Here is a tiny trained network, its code and every weight. The questions are about switching its units off for an input and a class, where a switched-off unit gives its printed mean instead of its output.

import numpy as np


def w(rows, s, z=0):
    codes = np.array(rows[::2]) - 128.0
    scale = np.full(codes.shape[1], s)
    scale[-1] = z or s
    return codes * scale


def f(y):
    return np.maximum(y, 0)


def log_softmax(a):
    a = a - a.max(-1, keepdims=True)
    return a - np.log(np.exp(a).sum(-1, keepdims=True))


def net(x, mask):
    res = np.array(x, float).reshape(1, 2) / 4 @ E
    y = f(res @ A[0][:, :-1].T + A[0][:, -1])
    res = res + np.where(mask, y, B[0][:, -1]) @ B[0][:, :-1]
    return log_softmax(res[-1] @ U[:, :-1].T + U[:, -1])


A, B = {}, {}
E = w([
[229,198,124,89,59,209,67,154],'x0',
[169,211,56,237,126,240,253,123],'x1',
],0.0056)
A[0] = w([
[100,70,142,104,144,5,75,121,184],'N0',
[124,110,152,89,130,99,91,130,128],'N1',
[150,133,135,99,128,135,44,120,241],'N2',
[122,129,126,134,132,105,153,134,112],'N3',
[140,133,128,117,111,147,97,140,140],'N4',
[125,156,109,148,142,170,152,115,132],'N5',
[64,76,130,149,148,49,184,106,159],'N6',
[114,134,117,165,135,149,235,142,189],'N7',
[151,169,128,144,124,228,162,114,255],'N8',
],0.018,0.0036)
B[0] = w([
[3,81,224,84,22,172,98,100,247],'N0',
[193,96,104,188,43,122,110,116,180],'N1',
[133,153,152,13,132,131,106,194,191],'N2',
[106,112,89,136,149,95,136,158,142],'N3',
[93,169,93,192,92,93,202,200,154],'N4',
[133,116,37,204,78,98,114,119,178],'N5',
[164,152,227,128,179,72,172,221,217],'N6',
[122,68,128,127,249,140,109,31,216],'N7',
[159,229,60,98,160,207,97,80,230],'N8',
],0.024,0.015)
U = w([
[157,177,96,89,111,139,130,178,249],'0',
[98,75,175,130,148,82,180,165,151],'1',
[163,106,128,175,177,95,166,122,30],'2',
[85,76,148,107,1,121,96,144,123],'3',
[136,128,74,174,144,160,102,31,173],'4',
[126,88,109,227,77,109,148,119,53],'5',
],0.0084,0.002)

Each question gives the input, the list of numbers given to net, and the class t.
The units are the neurons (one row each of A and B). Each row of codes is followed by its name. A weight is (code - 128) times the scale printed after its matrix; where a second scale follows, it is the last column's (A, B and U).
mask holds one flag per neuron, in row order. A switched-off neuron (its flag False) gives its mean, the last column of its row in B, instead of its output. The means were averaged over made-up inputs and are rounded, as every weight is.
A unit's drop is (log p(t) with every unit on - log p(t) with that unit switched off) / (log p(t) with every unit on - log p(t) with every unit switched off).
The circuit of an input: a set's keep is (log p(t) with only the set's units on - log p(t) with every unit switched off) / (log p(t) with every unit on - log p(t) with every unit switched off). Starting from all 9 units, units are removed one at a time, each time the one whose removal leaves the highest keep (on an exact tie, the one counted first), for as long as the keep stays at least 0.8.
circuit, biggest first: the units of the circuit, biggest drop first
unit that matters most: the unit with the biggest drop
k most important neurons: the k neurons with the biggest drops, biggest first
drop when u is switched off: that unit's drop, to one decimal
input [-6,6], class 4: circuit, biggest first	(N7)
input [6,3], class 4: 3 most important neurons	(N6, N8, N5)
input [8,-4], class 0: 2 most important neurons	(N0, N2)
input [3,-1], class 0: 2 most important neurons	(N0, N7)
input [-2,0], class 1: circuit, biggest first	(N8, N0)
input [-4,3], class 2: 2 most important neurons	(N0, N6)
input [-4,2], class 2: 2 most important neurons	(N0, N2)
input [-5,4], class 2: 2 most important neurons	(N6, N0)
input [-5,2], class 1: 3 most important neurons	(N8, N6, N1)
input [4,-2], class 0: 3 most important neurons	(N0, N2, N5)
input [-7,5], class 2: drop when N0 is switched off	0.2
input [-5,1], class 1: drop when N5 is switched off	0.0
input [-6,0], class 1: drop when N6 is switched off	0.2
input [7,2], class 0: unit that matters most	N7
